Below are the code and all the weights of a small trained network. Each question names an input and a target symbol and asks about switching units off, where a switched-off unit gives its printed mean instead of its output.

import numpy as np


def w(rows, s, z=0):
    codes = np.array(rows[::2]) - 128.0
    scale = np.full(codes.shape[1], s)
    scale[-1] = z or s
    return codes * scale


def f(y):
    return y / 2 * (1 + np.tanh(0.7978845608 * (y + 0.044715 * y**3)))


def softmax(a):
    e = np.exp(a - a.max(-1, keepdims=True))
    return e / e.sum(-1, keepdims=True)


def log_softmax(a):
    a = a - a.max(-1, keepdims=True)
    return a - np.log(np.exp(a).sum(-1, keepdims=True))


def net(x, mask):
    ids = ['αδεζλπφψ'.index(c) for c in x.split()]
    T = len(ids)
    res = E[ids] + P[:T]
    u = 0
    for l in range(2):
        q, k, v = (res @ M[l].T for M in (Q, K, V))
        z = softmax(np.where(np.tri(T) > 0, q @ k.T / 4**0.5, -1e9)) @ v
        res = res + np.where(mask[u], z, O[l][:, -1]) @ O[l][:, :-1]
        u += 1
        y = f(res @ A[l][:, :-1].T + A[l][:, -1])
        res = res + np.where(mask[u : u + 16], y, B[l][:, -1]) @ B[l][:, :-1]
        u += 16
    return log_softmax(res[-1] @ U[:, :-1].T + U[:, -1])


Q, K, V, O, A, B = {}, {}, {}, {}, {}, {}
E = w([
[140,152,139,111,106,93,236,153,102],'α',
[109,144,145,144,98,100,203,176,130],'δ',
[146,203,223,117,164,101,127,120,3],'ε',
[114,131,121,107,163,138,197,99,210],'ζ',
[149,199,151,140,78,213,188,169,132],'λ',
[66,207,157,184,149,180,166,187,139],'π',
[197,151,55,192,169,67,94,127,131],'φ',
[223,138,117,128,97,147,32,124,210],'ψ',
],0.015)
P = w([
[98,87,236,112,83,85,150,108,87],'0',
[123,64,158,222,50,129,197,72,85],'1',
[125,112,209,114,57,94,139,145,148],'2',
[117,109,125,196,63,132,186,78,92],'3',
[130,132,178,98,85,106,130,168,152],'4',
[141,130,98,184,95,147,171,93,92],'5',
[140,152,150,87,114,118,111,186,159],'6',
[142,157,77,179,122,168,154,98,106],'7',
[151,171,117,74,138,134,100,196,163],'8',
[154,181,42,172,153,181,146,112,116],'9',
[163,185,85,69,170,144,82,217,178],'10',
[153,200,11,155,178,195,124,124,124],'11',
[169,200,53,61,193,151,77,237,189],'12',
[146,168,43,158,134,179,137,89,118],'13',
],0.013)
Q[0] = w([
[111,159,181,82,130,114,195,178,182],'0.h0',
[144,232,145,123,77,102,219,255,113],'0.h0',
[113,80,149,46,152,82,97,156,153],'0.h0',
[132,48,112,113,163,96,110,99,91],'0.h0',
],0.017)
K[0] = w([
[161,219,47,135,167,181,88,165,130],'0.h0',
[153,206,28,85,205,181,126,182,200],'0.h0',
[132,252,214,150,97,184,89,250,48],'0.h0',
[81,91,221,163,67,126,215,137,75],'0.h0',
],0.011)
V[0] = w([
[70,168,143,189,203,101,110,148,158],'0.h0',
[168,116,123,92,113,254,80,94,181],'0.h0',
[114,166,179,146,103,222,138,200,83],'0.h0',
[189,131,102,155,104,90,56,166,64],'0.h0',
],0.0077)
O[0] = w([
[81,143,161,78,160,200,54,89,189,144],'0.h0',
[165,115,228,187,159,185,197,194,89,166],'0.h0',
[96,151,111,179,41,254,101,179,85,125],'0.h0',
[85,241,180,203,71,78,180,65,183,1],'0.h0',
],0.0069,0.0067)
A[0] = w([
[119,91,76,113,100,148,154,128,188,111],'0.n0',
[138,68,184,133,94,175,114,207,119,72],'0.n1',
[12,133,60,196,133,124,95,148,106,91],'0.n2',
[124,109,185,99,113,135,162,143,127,99],'0.n3',
[104,115,147,151,108,170,107,168,184,84],'0.n4',
[96,101,28,163,135,133,172,123,96,112],'0.n5',
[113,209,105,88,131,102,134,125,170,107],'0.n6',
[143,137,138,208,179,121,155,81,102,109],'0.n7',
[182,143,164,175,92,106,51,108,174,140],'0.n8',
[96,176,213,87,146,139,222,125,142,56],'0.n9',
[100,138,118,254,100,146,151,71,150,2],'0.n10',
[168,80,80,118,189,11,82,167,114,34],'0.n11',
[66,229,131,50,91,103,153,79,153,66],'0.n12',
[20,87,151,107,159,92,51,107,127,59],'0.n13',
[117,98,146,135,105,137,136,128,98,84],'0.n14',
[79,173,96,177,165,125,113,16,131,126],'0.n15',
],0.009,0.008)
B[0] = w([
[122,209,175,146,118,114,118,146,66,245],'0.n0',
[137,174,117,45,201,144,145,10,198,252],'0.n1',
[158,16,167,214,116,142,87,155,129,124],'0.n2',
[97,150,101,121,190,110,124,76,197,178],'0.n3',
[83,143,71,114,171,87,168,26,125,184],'0.n4',
[123,149,212,150,87,205,190,58,124,252],'0.n5',
[167,112,119,138,101,146,111,179,80,170],'0.n6',
[91,159,69,118,150,149,133,103,82,160],'0.n7',
[156,176,137,179,228,120,105,104,172,149],'0.n8',
[154,164,80,211,191,47,73,104,177,201],'0.n9',
[219,108,97,136,53,210,50,112,66,125],'0.n10',
[139,103,78,154,117,156,147,36,188,148],'0.n11',
[175,114,2,169,111,204,54,74,100,155],'0.n12',
[167,152,188,149,68,72,155,122,211,110],'0.n13',
[144,146,150,107,123,154,142,75,167,109],'0.n14',
[134,30,120,69,215,188,170,137,116,146],'0.n15',
],0.0065,0.003)
Q[1] = w([
[125,203,117,140,13,185,181,151,154],'1.h0',
[118,131,149,145,125,100,20,31,110],'1.h0',
[134,2,208,205,56,103,70,91,103],'1.h0',
[197,115,127,247,55,206,119,193,92],'1.h0',
],0.007)
K[1] = w([
[140,186,163,177,253,178,59,223,70],'1.h0',
[102,101,129,170,52,82,103,29,149],'1.h0',
[174,87,235,103,54,73,136,13,106],'1.h0',
[255,159,110,87,179,75,55,159,85],'1.h0',
],0.0078)
V[1] = w([
[165,71,188,152,125,110,95,23,132],'1.h0',
[168,204,96,47,132,82,170,51,66],'1.h0',
[57,129,177,157,202,74,46,133,3],'1.h0',
[44,80,72,173,120,91,196,166,192],'1.h0',
],0.0052)
O[1] = w([
[142,188,62,141,207,177,124,212,166,73],'1.h0',
[162,109,149,131,195,165,98,145,44,160],'1.h0',
[118,255,95,56,158,124,100,131,75,1],'1.h0',
[195,72,155,87,63,200,120,129,201,137],'1.h0',
],0.0067,0.0055)
A[1] = w([
[67,220,167,59,93,75,2,153,72,98],'1.n0',
[83,172,72,75,118,108,81,134,5,132],'1.n1',
[171,135,79,111,116,87,7,136,174,86],'1.n2',
[55,150,91,80,127,82,112,168,131,100],'1.n3',
[105,189,120,130,115,56,85,205,121,92],'1.n4',
[107,79,52,137,107,175,113,138,76,130],'1.n5',
[107,105,126,149,88,157,132,89,110,12],'1.n6',
[121,132,62,181,84,110,144,80,84,40],'1.n7',
[138,101,155,159,8,129,46,228,124,39],'1.n8',
[148,89,157,41,144,37,108,215,141,96],'1.n9',
[201,83,175,182,158,113,146,106,96,101],'1.n10',
[122,169,142,172,92,149,204,94,124,2],'1.n11',
[68,190,130,55,68,156,49,116,182,99],'1.n12',
[153,81,129,55,93,186,89,111,99,98],'1.n13',
[157,143,184,114,31,111,130,153,132,89],'1.n14',
[140,140,87,119,215,183,161,141,126,89],'1.n15',
],0.0097,0.009)
B[1] = w([
[186,66,105,140,150,199,190,156,175,137],'1.n0',
[93,171,140,131,94,71,91,78,109,140],'1.n1',
[56,100,130,159,141,128,136,171,87,161],'1.n2',
[186,102,124,150,143,118,124,122,133,125],'1.n3',
[180,96,116,102,107,155,144,99,178,129],'1.n4',
[186,178,163,111,136,117,135,78,166,194],'1.n5',
[138,181,134,84,194,80,127,146,192,116],'1.n6',
[154,92,133,78,158,123,98,129,119,143],'1.n7',
[138,125,145,189,9,136,105,173,215,133],'1.n8',
[161,97,144,124,143,94,79,128,106,197],'1.n9',
[106,163,100,110,107,126,127,155,138,236],'1.n10',
[102,83,96,112,153,99,76,178,105,142],'1.n11',
[139,173,100,78,133,111,93,152,148,159],'1.n12',
[58,189,109,164,139,88,144,166,131,177],'1.n13',
[120,85,131,82,139,152,103,153,154,128],'1.n14',
[111,111,153,128,79,109,115,119,118,255],'1.n15',
],0.012,0.0054)
U = w([
[154,86,224,47,163,69,85,158,112,159],'α',
[149,202,206,170,159,50,161,132,185,53],'δ',
[100,120,205,113,107,197,253,112,93,252],'ε',
[141,135,171,128,36,91,104,149,143,43],'ζ',
[91,120,66,187,124,102,94,156,95,159],'λ',
[209,140,111,123,120,117,117,73,133,56],'π',
[90,198,120,49,146,136,111,151,152,78],'φ',
[98,174,194,116,84,57,104,83,80,113],'ψ',
],0.0052,0.0036)

Each question gives the input, a string of symbols that net reads in full, and the target symbol t.
The units are the heads (4 rows each of Q, K, V and O) and the neurons (one row each of A and B). Each row of codes is followed by its name. A weight is (code - 128) times the scale printed after its matrix; where a second scale follows, it is the last column's (O, A, B and U).
mask holds one flag per unit, layer by layer, with each layer's heads first. A switched-off unit (its flag False) gives its mean, the last column of its rows in O or B, instead of its output. The means were averaged over made-up inputs and are rounded, as every weight is.
A unit's drop is (log p(t) with every unit on - log p(t) with that unit switched off) / (log p(t) with every unit on - log p(t) with every unit switched off).
The circuit of an input: a set's keep is (log p(t) with only the set's units on - log p(t) with every unit switched off) / (log p(t) with every unit on - log p(t) with every unit switched off). Starting from the 12 units with the biggest drops (on a tie, the unit counted first), units are removed one at a time, each time the one whose removal leaves the highest keep (on an exact tie, the one counted first), for as long as the keep stays at least 0.8.
units of the circuit, in order: the units of the circuit, biggest drop first
most important unit: the unit with the biggest drop
top k neurons: the k neurons with the biggest drops, biggest first
top k neurons in layer l: the k neurons of layer l with the biggest drops, biggest first
input α π ζ α ψ ζ ε, target δ: units of the circuit, in order	[0.h0, 0.n9]
input α ζ ζ π δ α ζ α δ δ δ ζ δ, target α: units of the circuit, in order	[1.n9, 0.n5, 0.h0]
input ζ λ ζ δ δ λ π λ ε, target φ: top 3 neurons	[1.n12, 0.n1, 0.n2]
input δ π ζ δ φ ζ ε, target λ: top 2 neurons in layer 0	[0.n12, 0.n9]
input α ζ ζ α ζ π α ζ ζ δ λ δ ε, target ε: most important unit	1.n0
input ζ ζ ε α, target ψ: top 3 neurons	[1.n1, 0.n1, 0.n5]
input π δ ζ ψ, target λ: units of the circuit, in order	[1.n2, 0.h0, 1.h0]
input λ φ ζ λ δ φ α, target λ: units of the circuit, in order	[0.h0, 0.n12, 1.n2, 0.n9]
input δ δ ε φ ζ δ π ζ δ δ δ, target ζ: top 3 neurons	[1.n8, 0.n6, 0.n1]
input ψ α ζ δ δ ζ δ δ π, target φ: top 2 neurons in layer 0	[0.n1, 0.n4]
input α ζ α δ π ζ φ λ π δ, target π: top 2 neurons in layer 0	[0.n12, 0.n15]
input ζ ζ ζ ε δ φ, target π: units of the circuit, in order	[0.n11, 0.h0, 1.n5]
input ζ δ δ ζ π λ δ δ ε, target π: top 3 neurons in layer 1	[1.n0, 1.n1, 1.n4]
input λ ζ ψ λ α, target δ: top neuron	[0.n9]
input λ π π, target φ: units of the circuit, in order	[0.h0, 1.n12, 0.n1]
input ζ ζ ζ δ δ ε δ λ, target ψ: units of the circuit, in order	[1.h0, 1.n1, 0.n7]
input α ψ ζ, target δ: units of the circuit, in order	[0.h0, 0.n9]
input π λ ζ φ λ, target λ: top 3 neurons	[0.n12, 1.n2, 0.n9]
input π ζ δ δ ζ φ δ φ, target π: top 2 neurons in layer 0	[0.n11, 0.n5]
input α α ζ, target α: units of the circuit, in order	[0.h0, 1.n9, 0.n5]
input ζ π δ δ ε λ, target ψ: units of the circuit, in order	[1.h0, 1.n1]
input α ψ ζ δ δ ψ ζ δ ε δ α α λ, target ε: units of the circuit, in order	[0.h0]
input ζ ζ ε α α δ, target ψ: top 2 neurons	[1.n1, 0.n5]
input ε ζ ζ δ δ δ φ ε, target ψ: units of the circuit, in order	[1.n1, 0.n7]
input δ ζ ζ π δ, target φ: top 2 neurons	[1.n12, 0.n1]
input λ ζ ζ φ α ζ ψ α, target λ: top 2 neurons in layer 1	[1.n11, 1.n5]
input ζ π λ ζ λ ψ, target λ: top neuron	[1.n2]
